[[122 128 128 131 143 130 139]
 [127 130 128 125 118 129 146]
 [104 120 129 135 158 105 155]
 [151 140 127 121 109 150 107]
 [136 133 127 126 125 134 119]
 [147 136 126 122 107 147 118]
 [114 126 130 130 141 120 154]]
=>
[[151 140 127 121 109 150 107]
 [147 136 126 122 107 147 118]
 [136 133 127 126 125 134 119]
 [127 130 128 125 118 129 146]
 [122 128 128 131 143 130 139]
 [114 126 130 130 141 120 154]
 [104 120 129 135 158 105 155]]

[[107 129 124 110 119 152 128 128 123 111 131]
 [134 127 127 136 136 120 123 134 126 132 128]
 [140 128 134 133 124 117 137 118 137 138 125]]
=>
[[107 129 124 110 119 152 128 128 123 111 131]
 [140 128 134 133 124 117 137 118 137 138 125]
 [134 127 127 136 136 120 123 134 126 132 128]]

[[113 115 148 111 146 140]
 [144 114 116 144 115 142]
 [105 144 146 129 138 131]
 [112 135 135 136 106 141]]
=>
[[105 144 146 129 138 131]
 [112 135 135 136 106 141]
 [113 115 148 111 146 140]
 [144 114 116 144 115 142]]

[[115 126 136 123 119 116 143]
 [147 129 133 121 131 120 114]
 [124 141 137 100 130 121 133]]
=>
[[124 141 137 100 130 121 133]
 [147 129 133 121 131 120 114]
 [115 126 136 123 119 116 143]]

[[140 136 128 104 139 124 134 110]
 [115 142 108 130 116 107 113 135]
 [117 146 112 119 141 105 108 122]
 [140 120 142 135 120 135 135 127]
 [147 129 130 125 129 116 122 124]
 [147 117 142 126 131 138 145 118]
 [113 147 118 122 149 106 111 125]
 [118 113 116 149 114 140 140 143]
 [154 123 145 134 126 139 139 122]
 [125 131 112 131 129 108 109 137]
 [127 144 110 117 129 108 105 117]
 [143 115 139 126 121 140 136 125]]
=>
[[113 147 118 122 149 106 111 125]
 [117 146 112 119 141 105 108 122]
 [127 144 110 117 129 108 105 117]
 [115 142 108 130 116 107 113 135]
 [140 136 128 104 139 124 134 110]
 [125 131 112 131 129 108 109 137]
 [147 129 130 125 129 116 122 124]
 [154 123 145 134 126 139 139 122]
 [140 120 142 135 120 135 135 127]
 [147 117 142 126 131 138 145 118]
 [143 115 139 126 121 140 136 125]
 [118 113 116 149 114 140 140 143]]

[[130 119 140 118 142 112 143]
 [158 130 129 125 120 124 121]
 [143 139 139 126 129 110 113]
 [117 124 117 108 117 121 114]]
=>
[[143 139 139 126 129 110 113]
 [158 130 129 125 120 124 121]
 [117 124 117 108 117 121 114]
 [130 119 140 118 142 112 143]]

[[143 124 140 108 137 149 107 143 145]
 [115 135 142 117 133 136 136 151 123]
 [136 137 138 144 138 135 141 111 109]]
=>
[[136 137 138 144 138 135 141 111 109]
 [115 135 142 117 133 136 136 151 123]
 [143 124 140 108 137 149 107 143 145]]

[[114 136 123 136 127 136 120 116]
 [148 111 126 118 143 128 116 138]
 [104 105 120 105 144 124 108 112]
 [106 155 135 145 113 132 148 119]
 [123 135 124 135 128 134 122 123]
 [117 128 130 124 129 126 133 125]]
=>
[[106 155 135 145 113 132 148 119]
 [114 136 123 136 127 136 120 116]
 [123 135 124 135 128 134 122 123]
 [117 128 130 124 129 126 133 125]
 [148 111 126 118 143 128 116 138]
 [104 105 120 105 144 124 108 112]]
